Below are the code and all the weights of a small trained network. Each question names an input and a class and asks about switching units off, where a switched-off unit gives its printed mean instead of its output.

import numpy as np


def w(rows, s, z=0):
    codes = np.array(rows[::2]) - 128.0
    scale = np.full(codes.shape[1], s)
    scale[-1] = z or s
    return codes * scale


def f(y):
    return y / 2 * (1 + np.tanh(0.7978845608 * (y + 0.044715 * y**3)))


def log_softmax(a):
    a = a - a.max(-1, keepdims=True)
    return a - np.log(np.exp(a).sum(-1, keepdims=True))


def net(x, mask):
    res = np.array(x, float).reshape(1, 5) / 4 @ E
    y = f(res @ A[0][:, :-1].T + A[0][:, -1])
    res = res + np.where(mask, y, B[0][:, -1]) @ B[0][:, :-1]
    return log_softmax(res[-1] @ U[:, :-1].T + U[:, -1])


A, B = {}, {}
E = w([
[118,115,67,67],'x0',
[105,136,62,208],'x1',
[130,129,129,129],'x2',
[127,130,125,124],'x3',
[251,155,118,155],'x4',
],0.014)
A[0] = w([
[170,87,142,28,74],'neuron 0',
[49,100,111,138,92],'neuron 1',
[111,139,78,164,3],'neuron 2',
[112,143,35,158,64],'neuron 3',
[136,76,32,191,84],'neuron 4',
[196,152,75,184,129],'neuron 5',
[144,95,8,65,114],'neuron 6',
[134,33,108,182,92],'neuron 7',
[227,133,59,118,32],'neuron 8',
[186,159,149,13,205],'neuron 9',
[194,167,137,118,102],'neuron 10',
],0.011,0.0048)
B[0] = w([
[155,208,173,114,199],'neuron 0',
[104,55,112,67,195],'neuron 1',
[65,209,138,64,142],'neuron 2',
[177,234,162,90,174],'neuron 3',
[170,182,185,109,188],'neuron 4',
[105,104,90,121,212],'neuron 5',
[227,81,111,255,216],'neuron 6',
[48,190,177,135,141],'neuron 7',
[121,99,74,43,208],'neuron 8',
[71,139,189,159,244],'neuron 9',
[62,85,74,102,188],'neuron 10',
],0.011)
U = w([
[121,249,178,69,31],'0',
[86,70,66,1,43],'1',
[121,122,133,143,254],'2',
[149,88,154,222,183],'3',
],0.01,0.0085)

Each question gives the input, the list of numbers given to net, and the class t.
The units are the neurons (one row each of A and B). Each row of codes is followed by its name. A weight is (code - 128) times the scale printed after its matrix; where a second scale follows, it is the last column's (A, B and U).
mask holds one flag per neuron, in row order. A switched-off neuron (its flag False) gives its mean, the last column of its row in B, instead of its output. The means were averaged over made-up inputs and are rounded, as every weight is.
A unit's drop is (log p(t) with every unit on - log p(t) with that unit switched off) / (log p(t) with every unit on - log p(t) with every unit switched off).
The circuit of an input: a set's keep is (log p(t) with only the set's units on - log p(t) with every unit switched off) / (log p(t) with every unit on - log p(t) with every unit switched off). Starting from all 11 units, units are removed one at a time, each time the one whose removal leaves the highest keep (on an exact tie, the one counted first), for as long as the keep stays at least 0.8.
units of the circuit, in order: the units of the circuit, biggest drop first
unit that matters most: the unit with the biggest drop
top k neurons: the k neurons with the biggest drops, biggest first
drop when u is switched off: that unit's drop, to one decimal
input [2,4,1,-4,2], class 0: unit that matters most : neuron 3
input [4,5,-2,-3,2], class 0: top 3 neurons : (neuron 3; neuron 4; neuron 2)
input [7,-3,6,3,-6], class 3: units of the circuit, in order : (neuron 6; neuron 8)
input [-1,-6,7,-2,-5], class 0: top 2 neurons : (neuron 6; neuron 0)
input [8,8,3,-1,2], class 0: top 2 neurons : (neuron 3; neuron 4)
input [-2,5,-1,3,0], class 0: units of the circuit, in order : (neuron 6; neuron 4)
input [-3,1,4,2,3], class 1: top 2 neurons : (neuron 6; neuron 9)
input [-4,3,-6,7,-7], class 1: top 2 neurons : (neuron 1; neuron 6)
input [-6,-4,-1,-7,8], class 1: units of the circuit, in order : (neuron 10; neuron 8)
input [8,6,-7,2,-7], class 3: top 2 neurons : (neuron 6; neuron 8)
input [-2,0,7,-3,-5], class 1: units of the circuit, in order : (neuron 6; neuron 1)
input [-2,-8,-8,-7,-7], class 0: top 2 neurons : (neuron 0; neuron 6)
input [1,-1,7,4,4], class 1: top 2 neurons : (neuron 6; neuron 8)
input [5,3,1,-3,0], class 3: units of the circuit, in order : (neuron 6)
input [-3,5,-5,-3,3], class 0: top 2 neurons : (neuron 6; neuron 4)
input [-8,-6,0,8,-8], class 1: top 3 neurons : (neuron 6; neuron 1; neuron 9)
input [8,-5,-2,-5,7], class 3: top 3 neurons : (neuron 6; neuron 9; neuron 1)
input [4,8,-5,-2,-5], class 0: top 3 neurons : (neuron 3; neuron 4; neuron 2)
input [4,7,1,-7,8], class 1: top 2 neurons : (neuron 8; neuron 5)
input [2,8,6,-2,-4], class 0: units of the circuit, in order : (neuron 3)
input [0,-5,8,-2,6], class 1: top 3 neurons : (neuron 10; neuron 8; neuron 6)
input [2,8,-3,-3,-2], class 0: drop when neuron 6 is switched off : 0.0
input [1,-1,-1,-6,8], class 1: drop when neuron 8 is switched off : 0.1
input [-7,5,3,1,8], class 1: drop when neuron 2 is switched off : 0.0
input [8,-3,0,-4,0], class 3: drop when neuron 6 is switched off : 0.4
